What each symbol does to the elements:
j962: r>j283, f>j453, z>j837, g>j927, i>j116, k>j126
j938: r>j772, f>j857, z>j818, g>j316, i>j44, k>j705
j866: r>j143, f>j867, z>j347, g>j219, i>j795, k>j989
j2: r>j21, f>j255, z>j167, g>j949, i>j774, k>j740
j218: r>j295, f>j627, z>j779, g>j335, i>j960, k>j398
j32: r>j705, f>j44, z>j820, g>j364, i>j417, k>j462
j464: r>j897, f>j622, z>j866, g>j960, i>j903, k>j516
j837: r>j7, f>j129, z>j627, g>j825, i>j514, k>j121
j931: r>j852, f>j934, z>j516, g>j218, i>j464, k>j622
j989: r>j973, f>j569, z>j608, g>j149, i>j347, k>j493
j21: r>j811, f>j949, z>j953, g>j738, i>j583, k>j13
j335: r>j514, f>j864, z>j897, g>j121, i>j934, k>j852
j569: r>j149, f>j973, z>j82, g>j866, i>j493, k>j419
j608: r>j147, f>j82, z>j364, g>j269, i>j857, k>j772
j295: r>j864, f>j335, z>j622, g>j514, i>j931, k>j934
j772: r>j574, f>j316, z>j921, g>j886, i>j364, k>j817
j364: r>j166, f>j817, z>j708, g>j938, i>j621, k>j921
j622: r>j960, f>j897, z>j867, g>j398, i>j516, k>j672
j682: r>j417, f>j708, z>j811, g>j462, i>j416, k>j171
j516: r>j599, f>j672, z>j989, g>j779, i>j866, k>j867
j820: r>j682, f>j5, z>j21, g>j708, i>j563, k>j689
j416: r>j741, f>j171, z>j688, g>j820, i>j949, k>j811
j688: r>j255, f>j2, z>j723, g>j21, i>j750, k>j774
j493: r>j344, f>j419, z>j772, g>j795, i>j608, k>j82
j116: r>j69, f>j126, z>j514, g>j557, i>j764, k>j837
j574: r>j608, f>j886, z>j44, g>j82, i>j166, k>j938
j897: r>j398, f>j960, z>j143, g>j931, i>j672, k>j599
j126: r>j557, f>j69, z>j121, g>j771, i>j837, k>j129
j705: r>j817, f>j364, z>j682, g>j166, i>j818, k>j621
j129: r>j825, f>j7, z>j295, g>j116, i>j121, k>j274
j927: r>j470, f>j80, z>j825, g>j572, i>j557, k>j771
j795: r>j569, f>j989, z>j886, g>j973, i>j269, k>j347
j949: r>j738, f>j811, z>j750, g>j563, i>j13, k>j688
j764: r>j129, f>j837, z>j218, g>j7, i>j864, k>j514
j171: r>j820, f>j741, z>j2, g>j5, i>j811, k>j738
j818: r>j921, f>j621, z>j416, g>j32, i>j5, k>j682
j621: r>j32, f>j921, z>j171, g>j44, i>j682, k>j708
j183: r>j167, f>j723, z>j557, g>j245, i>j283, k>j927
j283: r>j80, f>j927, z>j7, g>j470, i>j69, k>j557
j864: r>j121, f>j514, z>j960, g>j274, i>j852, k>j218
j867: r>j219, f>j143, z>j493, g>j903, i>j989, k>j569
j419: r>j795, f>j344, z>j316, g>j989, i>j82, k>j147
j69: r>j771, f>j557, z>j274, g>j962, i>j129, k>j7
j825: r>j126, f>j116, z>j864, g>j69, i>j154, k>j764
j771: r>j453, f>j962, z>j764, g>j283, i>j825, k>j116
j344: r>j989, f>j795, z>j574, g>j569, i>j147, k>j269
j347: r>j419, f>j493, z>j857, g>j344, i>j886, k>j608
j453: r>j927, f>j283, z>j129, g>j80, i>j126, k>j69
j245: r>j750, f>j953, z>j453, g>j774, i>j470, k>j572
j817: r>j938, f>j166, z>j417, g>j857, i>j921, k>j32
j154: r>j837, f>j764, z>j852, g>j129, i>j335, k>j864
j417: r>j818, f>j462, z>j563, g>j621, i>j741, k>j820
j274: r>j764, f>j154, z>j934, g>j837, i>j295, k>j335
j470: r>j183, f>j572, z>j126, g>j723, i>j962, k>j453
j147: r>j347, f>j269, z>j166, g>j493, i>j316, k>j574
j708: r>j462, f>j417, z>j738, g>j818, i>j171, k>j741
j462: r>j621, f>j818, z>j689, g>j921, i>j820, k>j5
j599: r>j464, f>j779, z>j973, g>j622, i>j143, k>j219
j167: r>j953, f>j245, z>j962, g>j750, i>j80, k>j470
j886: r>j82, f>j608, z>j705, g>j147, i>j938, k>j857
j269: r>j493, f>j347, z>j938, g>j419, i>j574, k>j886
j738: r>j689, f>j563, z>j740, g>j416, i>j2, k>j255
j921: r>j44, f>j32, z>j741, g>j705, i>j708, k>j417
j121: r>j154, f>j274, z>j931, g>j764, i>j627, k>j295
j973: r>j866, f>j149, z>j147, g>j867, i>j419, k>j344
j44: r>j364, f>j705, z>j5, g>j817, i>j462, k>j818
j627: r>j335, f>j295, z>j464, g>j864, i>j398, k>j931
j572: r>j723, f>j183, z>j69, g>j167, i>j453, k>j283
j563: r>j416, f>j689, z>j583, g>j171, i>j255, k>j21
j143: r>j903, f>j219, z>j419, g>j516, i>j569, k>j973
j953: r>j774, f>j750, z>j283, g>j740, i>j572, k>j183
j82: r>j269, f>j147, z>j817, g>j347, i>j772, k>j316
j5: r>j708, f>j682, z>j949, g>j417, i>j689, k>j416
j514: r>j274, f>j121, z>j398, g>j154, i>j218, k>j627
j774: r>j583, f>j740, z>j80, g>j13, i>j723, k>j167
j672: r>j779, f>j599, z>j569, g>j464, i>j867, k>j143
j811: r>j563, f>j738, z>j774, g>j689, i>j688, k>j2
j723: r>j245, f>j167, z>j771, g>j953, i>j927, k>j80
j852: r>j627, f>j218, z>j599, g>j295, i>j897, k>j960
j219: r>j516, f>j903, z>j344, g>j672, i>j973, k>j149
j741: r>j5, f>j820, z>j255, g>j682, i>j738, k>j563
j583: r>j688, f>j13, z>j572, g>j2, i>j245, k>j953
j960: r>j931, f>j398, z>j219, g>j934, i>j599, k>j779
j740: r>j13, f>j583, z>j470, g>j688, i>j167, k>j245
j166: r>j857, f>j938, z>j462, g>j772, i>j32, k>j44
j7: r>j116, f>j825, z>j335, g>j126, i>j274, k>j154
j903: r>j672, f>j516, z>j795, g>j599, i>j149, k>j866
j13: r>j2, f>j688, z>j183, g>j255, i>j953, k>j750
j557: r>j962, f>j771, z>j154, g>j453, i>j7, k>j825
j934: r>j218, f>j852, z>j672, g>j627, i>j622, k>j897
j149: r>j867, f>j866, z>j269, g>j143, i>j344, k>j795
j316: r>j886, f>j574, z>j32, g>j608, i>j817, k>j166
j80: r>j572, f>j470, z>j116, g>j183, i>j771, k>j962
j689: r>j171, f>j416, z>j13, g>j741, i>j21, k>j949
j857: r>j316, f>j772, z>j621, g>j574, i>j705, k>j364
j779: r>j622, f>j464, z>j149, g>j897, i>j219, k>j903
j398: r>j934, f>j931, z>j903, g>j852, i>j779, k>j464
j255: r>j949, f>j21, z>j245, g>j811, i>j740, k>j583
j750: r>j740, f>j774, z>j927, g>j583, i>j183, k>j723

In the rows, zero is written as 182.

The rows follow the links: the fewer symbols apart two elements are, the more alike their rows tend to be.

Each row is also shifted at random along 6 hidden directions that mean nothing.

Row, then element:
[184, 163, 190, 190, 172, 182, 180, 191, 185, 180, 151, 164, 206, 179, 171, 189, 190, 196, 195, 174, 155, 161, 185, 169, 174, 155, 190, 178, 165, 181, 169, 177, 178, 166, 178, 175, 200, 176, 183, 164, 171, 177, 178, 167, 175, 198] -> j688
[127, 140, 181, 181, 222, 167, 178, 179, 189, 163, 207, 182, 199, 148, 209, 188, 194, 166, 167, 177, 226, 177, 193, 207, 179, 178, 171, 189, 147, 199, 190, 173, 188, 190, 161, 164, 171, 171, 186, 188, 170, 200, 157, 177, 163, 164] -> j347
[243, 172, 178, 179, 193, 192, 186, 174, 163, 233, 206, 195, 148, 201, 190, 170, 159, 178, 198, 170, 148, 208, 179, 180, 181, 152, 185, 157, 187, 183, 176, 143, 177, 160, 182, 180, 187, 171, 187, 166, 190, 182, 194, 165, 199, 192] -> j689
[157, 186, 189, 175, 194, 187, 181, 177, 190, 172, 204, 188, 192, 184, 179, 187, 187, 177, 179, 181, 194, 171, 188, 186, 182, 191, 181, 192, 180, 174, 188, 196, 179, 191, 186, 193, 175, 189, 185, 195, 197, 186, 178, 193, 188, 180] -> j934
[279, 186, 194, 167, 156, 188, 183, 160, 194, 194, 181, 194, 182, 205, 185, 194, 172, 177, 191, 191, 148, 203, 171, 184, 172, 174, 182, 182, 183, 165, 196, 190, 184, 174, 193, 207, 179, 203, 167, 199, 188, 184, 188, 193, 205, 187] -> j398
[173, 196, 178, 193, 207, 192, 181, 182, 176, 166, 216, 179, 182, 180, 169, 177, 178, 183, 183, 165, 203, 183, 203, 170, 190, 180, 188, 190, 190, 185, 168, 193, 172, 184, 185, 175, 171, 171, 196, 170, 196, 179, 172, 174, 181, 197] -> j21
[203, 165, 174, 184, 190, 167, 182, 188, 185, 171, 173, 180, 182, 158, 202, 182, 191, 174, 167, 190, 214, 186, 178, 200, 185, 195, 173, 184, 171, 196, 189, 176, 192, 193, 170, 169, 177, 179, 177, 187, 165, 188, 174, 184, 164, 159] -> j316
[194, 174, 191, 184, 206, 196, 180, 200, 178, 190, 192, 175, 199, 186, 161, 178, 195, 193, 193, 165, 172, 129, 193, 170, 184, 172, 192, 182, 175, 173, 169, 176, 167, 180, 186, 184, 197, 171, 199, 170, 204, 177, 186, 178, 183, 194] -> j245
[169, 200, 180, 188, 202, 178, 181, 180, 175, 158, 214, 180, 190, 176, 171, 178, 178, 186, 174, 175, 209, 182, 205, 173, 183, 187, 177, 194, 184, 198, 177, 201, 181, 189, 174, 168, 174, 170, 201, 180, 185, 189, 169, 177, 177, 199] -> j921
[213, 159, 183, 184, 167, 187, 181, 194, 198, 184, 137, 173, 192, 174, 188, 191, 202, 180, 186, 185, 171, 164, 163, 191, 186, 183, 192, 179, 175, 164, 182, 172, 180, 182, 192, 193, 189, 195, 162, 181, 177, 171, 189, 188, 176, 161] -> j116
[153, 194, 176, 175, 189, 180, 184, 185, 179, 187, 195, 194, 165, 181, 191, 175, 183, 173, 170, 193, 206, 183, 175, 195, 191, 211, 176, 184, 194, 183, 194, 182, 186, 199, 183, 186, 175, 186, 181, 198, 190, 186, 190, 198, 182, 162] -> j672
[233, 156, 180, 174, 184, 169, 184, 193, 176, 207, 164, 185, 174, 172, 202, 176, 188, 180, 178, 193, 179, 171, 167, 199, 179, 184, 173, 169, 169, 192, 192, 153, 191, 183, 169, 173, 196, 176, 179, 186, 168, 188, 190, 182, 173, 162] -> j574
[282, 216, 199, 167, 142, 185, 183, 176, 190, 181, 165, 187, 196, 210, 160, 190, 181, 196, 187, 200, 150, 166, 175, 169, 172, 197, 181, 191, 196, 167, 194, 213, 185, 186, 194, 208, 194, 204, 180, 205, 193, 181, 196, 203, 201, 197] -> j622
[168, 185, 185, 180, 172, 168, 181, 158, 187, 161, 194, 184, 190, 180, 191, 192, 168, 178, 177, 188, 187, 221, 191, 183, 170, 172, 171, 190, 173, 196, 190, 200, 194, 177, 171, 175, 170, 184, 181, 190, 164, 195, 163, 177, 184, 196] -> j269
[195, 147, 174, 185, 216, 180, 183, 183, 172, 205, 204, 187, 165, 169, 205, 175, 178, 169, 183, 169, 191, 194, 184, 196, 184, 163, 180, 167, 166, 193, 179, 145, 181, 174, 170, 166, 179, 165, 186, 169, 178, 188, 176, 166, 176, 171] -> j708
[224, 185, 176, 190, 180, 187, 184, 170, 177, 187, 191, 183, 167, 188, 185, 181, 166, 179, 189, 174, 173, 219, 186, 176, 183, 164, 186, 176, 188, 185, 174, 176, 181, 169, 184, 178, 174, 178, 179, 168, 178, 179, 179, 169, 188, 193] -> j563
[143, 173, 179, 183, 160, 160, 181, 183, 191, 163, 145, 175, 192, 163, 198, 188, 190, 182, 168, 201, 197, 193, 172, 194, 177, 194, 171, 187, 172, 196, 193, 189, 199, 188, 170, 172, 183, 187, 171, 191, 151, 188, 174, 185, 165, 168] -> j344
[174, 199, 175, 191, 158, 171, 183, 179, 176, 171, 161, 174, 177, 181, 179, 180, 172, 191, 179, 190, 180, 210, 183, 172, 180, 181, 178, 181, 192, 198, 178, 191, 191, 177, 176, 169, 184, 178, 181, 174, 160, 181, 179, 173, 175, 194] -> j818
[119, 180, 178, 198, 180, 186, 178, 182, 201, 138, 165, 167, 203, 164, 180, 195, 196, 178, 177, 176, 209, 188, 188, 182, 190, 187, 192, 199, 180, 175, 173, 206, 179, 188, 191, 183, 166, 190, 170, 177, 176, 173, 166, 182, 169, 176] -> j771
[151, 155, 191, 172, 182, 190, 183, 179, 183, 218, 179, 188, 179, 195, 189, 185, 179, 180, 198, 177, 142, 175, 172, 185, 174, 156, 186, 166, 169, 170, 184, 155, 177, 165, 185, 193, 195, 184, 177, 178, 188, 182, 192, 177, 195, 183] -> j154
[214, 211, 180, 175, 164, 176, 184, 167, 185, 171, 191, 193, 171, 191, 185, 183, 170, 177, 172, 198, 193, 213, 179, 185, 182, 203, 174, 190, 199, 185, 195, 204, 191, 192, 185, 190, 169, 195, 177, 201, 181, 187, 183, 196, 191, 181] -> j149
[99, 184, 184, 192, 200, 194, 179, 175, 182, 168, 209, 176, 192, 184, 169, 185, 176, 184, 191, 161, 183, 187, 203, 168, 182, 161, 191, 188, 179, 180, 167, 192, 172, 173, 185, 179, 174, 174, 192, 166, 192, 180, 169, 168, 186, 205] -> j183
[197, 154, 180, 183, 191, 195, 182, 173, 191, 198, 187, 187, 172, 182, 199, 189, 180, 165, 191, 171, 172, 202, 173, 194, 186, 164, 192, 174, 174, 166, 180, 161, 176, 172, 192, 193, 171, 189, 166, 176, 187, 177, 182, 178, 189, 169] -> j69
[176, 207, 163, 194, 158, 192, 188, 178, 173, 201, 166, 186, 137, 195, 186, 172, 163, 177, 188, 184, 171, 237, 167, 177, 196, 185, 192, 168, 218, 177, 173, 170, 182, 174, 198, 185, 171, 187, 166, 167, 177, 166, 198, 176, 189, 178] -> j953
[201, 199, 170, 187, 185, 177, 185, 180, 171, 182, 194, 187, 160, 180, 187, 172, 171, 179, 174, 185, 200, 209, 184, 183, 188, 193, 177, 180, 197, 196, 182, 181, 187, 186, 178, 171, 174, 176, 186, 180, 177, 184, 182, 179, 179, 181] -> j32
[190, 184, 174, 191, 183, 195, 183, 179, 181, 190, 184, 183, 164, 187, 183, 180, 175, 176, 189, 173, 177, 206, 180, 179, 191, 174, 193, 175, 194, 174, 173, 173, 176, 175, 194, 186, 173, 184, 174, 169, 187, 172, 186, 175, 187, 181] -> j167
[202, 147, 185, 183, 191, 190, 179, 184, 200, 180, 170, 179, 194, 170, 196, 194, 198, 170, 186, 175, 184, 172, 174, 197, 185, 174, 191, 182, 164, 165, 183, 171, 177, 181, 190, 192, 177, 191, 166, 182, 184, 178, 178, 185, 179, 162] -> j7
[120, 182, 188, 180, 184, 181, 179, 157, 197, 154, 207, 186, 197, 180, 188, 197, 175, 171, 178, 180, 195, 209, 194, 186, 175, 176, 179, 197, 172, 181, 189, 207, 185, 182, 182, 188, 162, 191, 178, 193, 181, 192, 162, 184, 189, 190] -> j960
[180, 229, 191, 171, 160, 184, 183, 188, 180, 175, 179, 186, 189, 203, 154, 179, 184, 199, 179, 198, 175, 154, 182, 167, 181, 213, 179, 194, 205, 175, 189, 214, 182, 197, 191, 198, 192, 193, 192, 202, 200, 181, 197, 204, 193, 194] -> j897
[227, 201, 187, 196, 169, 186, 178, 180, 193, 138, 169, 164, 213, 180, 157, 193, 188, 195, 185, 175, 185, 176, 199, 160, 180, 178, 191, 201, 184, 179, 168, 220, 178, 181, 188, 181, 179, 185, 185, 174, 179, 175, 168, 178, 177, 207] -> j255

From each start, follow one symbol. Which element do you reach?
Answers are names.
start [241, 172, 186, 188, 183, 177, 180, 199, 184, 169, 159, 167, 205, 170, 173, 183, 199, 195, 182, 181, 184, 146, 186, 176, 180, 180, 183, 186, 170, 187, 176, 184, 182, 184, 175, 172, 197, 174, 189, 175, 174, 180, 178, 178, 167, 185]
i	j689
start [194, 180, 186, 176, 161, 186, 183, 188, 189, 195, 153, 183, 181, 189, 183, 185, 189, 183, 186, 192, 164, 172, 164, 186, 183, 190, 186, 178, 186, 168, 188, 178, 183, 183, 192, 197, 190, 196, 169, 189, 184, 175, 196, 193, 187, 170]
i	j852
start [214, 188, 176, 193, 176, 184, 182, 190, 179, 177, 165, 173, 180, 179, 176, 179, 184, 188, 184, 179, 183, 184, 182, 175, 188, 182, 188, 181, 190, 184, 172, 182, 180, 180, 185, 176, 184, 179, 181, 170, 177, 174, 184, 176, 175, 184]
g	j689
start [178, 170, 186, 164, 204, 177, 185, 192, 166, 224, 205, 198, 167, 188, 191, 168, 181, 182, 181, 187, 175, 153, 177, 193, 179, 187, 171, 168, 176, 190, 194, 152, 183, 186, 171, 180, 198, 171, 197, 193, 194, 193, 196, 187, 187, 173]
r	j973
start [129, 175, 180, 182, 191, 167, 181, 177, 179, 170, 193, 181, 187, 169, 192, 182, 179, 180, 173, 185, 201, 193, 190, 188, 176, 180, 171, 186, 170, 202, 186, 184, 191, 184, 166, 166, 178, 173, 189, 184, 167, 194, 168, 176, 173, 184]
k	j857
start [174, 183, 181, 186, 187, 197, 182, 185, 181, 193, 187, 183, 175, 190, 176, 181, 181, 181, 191, 172, 172, 180, 181, 177, 188, 176, 192, 177, 189, 170, 174, 175, 173, 177, 193, 190, 181, 183, 180, 174, 195, 173, 188, 180, 189, 183]
f	j927
start [219, 163, 193, 167, 204, 178, 181, 182, 185, 191, 206, 192, 194, 180, 190, 184, 189, 177, 179, 184, 187, 153, 185, 195, 175, 183, 173, 184, 163, 182, 195, 176, 182, 189, 174, 186, 187, 181, 191, 198, 193, 195, 180, 191, 185, 175]
k	j989
start [204, 171, 187, 161, 218, 191, 185, 176, 173, 223, 237, 208, 160, 196, 195, 173, 174, 167, 184, 178, 180, 173, 182, 198, 182, 183, 176, 172, 179, 176, 195, 157, 176, 186, 182, 193, 180, 179, 192, 197, 211, 193, 192, 191, 201, 172]
f	j779
start [161, 165, 179, 184, 162, 181, 182, 183, 197, 181, 144, 179, 181, 174, 198, 191, 191, 174, 182, 190, 179, 193, 162, 195, 185, 186, 187, 179, 179, 170, 187, 175, 186, 182, 189, 191, 179, 197, 157, 185, 169, 175, 185, 188, 177, 159]
i	j627
start [175, 139, 188, 187, 174, 183, 178, 199, 200, 179, 129, 165, 210, 165, 188, 195, 210, 185, 189, 180, 169, 147, 168, 190, 181, 170, 192, 179, 157, 168, 178, 169, 179, 177, 184, 185, 196, 188, 165, 174, 170, 173, 181, 180, 167, 165]
i	j7
start [248, 185, 193, 165, 182, 182, 183, 168, 183, 195, 206, 197, 182, 197, 185, 185, 174, 178, 184, 188, 168, 184, 182, 186, 173, 181, 175, 183, 178, 178, 196, 185, 184, 182, 181, 194, 182, 189, 185, 200, 193, 193, 185, 192, 199, 188]
r	j219
start [218, 192, 165, 198, 184, 179, 182, 183, 184, 156, 177, 177, 170, 164, 190, 180, 182, 174, 170, 182, 221, 213, 183, 187, 195, 198, 185, 188, 195, 190, 176, 191, 185, 191, 184, 171, 163, 181, 174, 176, 170, 176, 173, 180, 168, 169]
r	j682
start [177, 167, 155, 202, 215, 188, 182, 197, 184, 170, 185, 180, 156, 149, 206, 174, 194, 159, 167, 172, 243, 201, 177, 205, 210, 204, 191, 181, 191, 181, 172, 164, 177, 198, 190, 171, 156, 177, 168, 170, 180, 171, 178, 181, 159, 139]
g	j255
start [257, 174, 184, 183, 191, 200, 182, 182, 184, 198, 191, 185, 176, 192, 179, 183, 182, 177, 194, 169, 167, 179, 180, 180, 187, 170, 194, 176, 185, 164, 175, 170, 170, 175, 196, 195, 180, 185, 177, 174, 200, 174, 189, 180, 192, 181]
f	j183
